Below is a small trained network, with its code and all its weights. Each question gives an input and a class and asks what happens when units are switched off, that is, made to give their printed mean instead of their output.

import numpy as np


def w(rows, s, z=0):
    codes = np.array(rows[::2]) - 128.0
    scale = np.full(codes.shape[1], s)
    scale[-1] = z or s
    return codes * scale


def f(y):
    return np.maximum(y, 0)


def log_softmax(a):
    a = a - a.max(-1, keepdims=True)
    return a - np.log(np.exp(a).sum(-1, keepdims=True))


def net(x, mask):
    res = np.array(x, float).reshape(1, 6) / 4 @ E
    y = f(res @ A[0][:, :-1].T + A[0][:, -1])
    res = res + np.where(mask, y, B[0][:, -1]) @ B[0][:, :-1]
    return log_softmax(res[-1] @ U[:, :-1].T + U[:, -1])


A, B = {}, {}
E = w([
[1,249,149,197,104,165,180,142,121,22,187],'x0',
[148,162,154,125,114,132,116,122,148,142,138],'x1',
[144,76,154,37,21,213,143,71,44,82,161],'x2',
[118,105,132,152,132,120,70,142,96,116,131],'x3',
[101,80,46,159,146,163,58,9,209,145,219],'x4',
[105,90,128,97,138,131,148,155,152,126,152],'x5',
],0.011)
A[0] = w([
[234,79,113,59,62,174,147,127,127,147,117,171],'N0',
[161,126,170,91,79,120,147,189,97,154,75,203],'N1',
[165,71,124,102,131,97,128,131,119,164,117,189],'N2',
[79,183,177,128,106,159,155,181,91,9,117,121],'N3',
[29,183,123,229,198,116,155,136,184,121,135,149],'N4',
[111,182,183,169,154,132,170,217,105,115,127,161],'N5',
[204,110,94,106,136,169,91,63,95,166,128,150],'N6',
[102,193,117,183,182,102,133,211,156,124,160,159],'N7',
[121,117,154,174,56,159,193,131,119,31,203,109],'N8',
[87,215,182,120,82,142,160,224,97,95,106,139],'N9',
[80,134,117,161,84,211,145,62,116,80,194,120],'N10',
[37,229,136,149,65,131,149,203,117,29,157,117],'N11',
[27,136,144,126,27,203,123,91,80,52,184,120],'N12',
[180,138,130,127,180,40,126,219,136,204,77,200],'N13',
[96,171,130,152,88,134,147,170,127,80,129,117],'N14',
[33,192,84,174,167,181,120,109,123,67,215,118],'N15',
[135,112,128,141,137,117,135,149,203,191,125,155],'N16',
[167,98,150,72,42,137,155,188,39,130,88,131],'N17',
[175,150,230,99,142,111,181,255,63,88,41,255],'N18',
[92,177,141,173,136,42,173,153,154,123,172,158],'N19',
[144,110,119,59,23,197,127,97,56,108,160,134],'N20',
[141,134,150,160,140,92,112,130,189,113,100,195],'N21',
[202,63,80,104,193,138,97,56,137,184,176,157],'N22',
[224,68,97,159,217,88,120,141,203,156,88,187],'N23',
[69,144,53,165,144,144,74,83,210,143,184,153],'N24',
[103,149,86,182,188,74,126,172,193,150,77,231],'N25',
],0.009,0.0088)
B[0] = w([
[159,86,140,120,92,146,106,127,89,87,130,195],'N0',
[147,104,145,89,123,103,99,155,52,116,88,193],'N1',
[169,82,131,111,121,126,91,138,100,123,121,182],'N2',
[76,143,144,118,142,120,180,128,105,121,115,203],'N3',
[128,161,88,185,151,146,121,146,157,106,148,212],'N4',
[91,146,84,120,130,121,158,167,90,128,135,198],'N5',
[136,88,127,101,111,149,94,114,126,110,136,184],'N6',
[111,169,89,136,169,161,110,175,128,123,140,197],'N7',
[107,136,159,138,120,130,167,118,147,146,115,186],'N8',
[91,115,134,113,167,124,172,126,78,108,151,206],'N9',
[112,153,173,145,95,172,152,82,169,146,113,195],'N10',
[61,156,124,159,134,110,177,117,119,123,144,222],'N11',
[99,148,177,128,101,125,148,117,165,133,85,214],'N12',
[171,145,99,62,186,95,112,145,62,173,126,221],'N13',
[93,135,151,144,159,127,159,127,121,123,153,171],'N14',
[117,178,128,160,140,156,125,128,176,126,106,210],'N15',
[142,112,104,135,152,104,106,123,137,155,139,173],'N16',
[146,84,168,139,104,117,152,144,88,117,120,191],'N17',
[126,98,163,123,172,89,165,172,7,134,63,252],'N18',
[98,149,102,150,184,152,148,134,120,136,130,184],'N19',
[102,92,175,106,69,152,137,112,118,55,101,201],'N20',
[157,111,74,123,168,111,100,132,129,134,156,173],'N21',
[117,75,119,109,69,98,86,84,135,97,173,211],'N22',
[166,106,103,111,143,63,91,90,114,149,149,221],'N23',
[154,127,123,179,131,138,108,107,197,132,169,209],'N24',
[148,156,79,126,197,100,102,134,125,195,150,221],'N25',
],0.013,0.023)
U = w([
[213,137,103,60,204,88,72,189,47,231,81,167],'0',
[203,121,65,153,159,53,39,29,152,170,232,165],'1',
[237,71,191,119,76,139,105,199,34,46,67,203],'2',
[116,77,112,62,14,191,34,32,129,39,189,206],'3',
[82,202,52,174,209,144,165,255,67,105,151,132],'4',
[119,211,44,236,182,221,91,137,226,123,189,35],'5',
[46,150,209,140,116,121,195,106,62,77,99,6],'6',
[113,194,202,167,57,210,158,54,236,93,75,120],'7',
],0.0071,0.0018)

Each question gives the input, the list of numbers given to net, and the class t.
The units are the neurons (one row each of A and B). Each row of codes is followed by its name. A weight is (code - 128) times the scale printed after its matrix; where a second scale follows, it is the last column's (A, B and U).
mask holds one flag per neuron, in row order. A switched-off neuron (its flag False) gives its mean, the last column of its row in B, instead of its output. The means were averaged over made-up inputs and are rounded, as every weight is.
A unit's drop is (log p(t) with every unit on - log p(t) with that unit switched off) / (log p(t) with every unit on - log p(t) with every unit switched off).
The circuit of an input: a set's keep is (log p(t) with only the set's units on - log p(t) with every unit switched off) / (log p(t) with every unit on - log p(t) with every unit switched off). Starting from the 12 units with the biggest drops (on a tie, the unit counted first), units are removed one at a time, each time the one whose removal leaves the highest keep (on an exact tie, the one counted first), for as long as the keep stays at least 0.8.
units of the circuit, in order: the units of the circuit, biggest drop first
most important unit: the unit with the biggest drop
top k neurons: the k neurons with the biggest drops, biggest first
drop of u: that unit's drop, to one decimal
input [0,5,-1,-2,8,-4], class 1: units of the circuit, in order : N22
input [6,-2,6,-6,1,-8], class 7: units of the circuit, in order : N18, N10
input [-6,-2,0,4,8,4], class 1: top 3 neurons : N23, N20, N24
input [0,8,-8,-7,-7,-8], class 0: top 4 neurons : N13, N18, N25, N1
input [-8,-2,7,5,1,1], class 3: top 2 neurons : N18, N22
input [-5,-7,8,7,1,-5], class 3: top 2 neurons : N18, N22
input [-2,1,0,-3,1,3], class 1: top 2 neurons : N18, N20
input [-6,2,1,1,-2,4], class 2: top 2 neurons : N25, N0
input [0,-5,7,5,0,0], class 2: top 2 neurons : N11, N17
input [0,0,0,1,-4,6], class 0: top 2 neurons : N20, N4
input [3,-5,1,-5,1,0], class 7: drop of N18 : 0.2
input [6,-4,4,7,1,-6], class 7: drop of N18 : 0.2
input [0,4,3,5,2,2], class 3: drop of N18 : 0.1
input [7,-1,-1,2,8,-1], class 5: drop of N21 : 0.0
input [0,-1,-5,-6,-4,-7], class 0: most important unit : N13
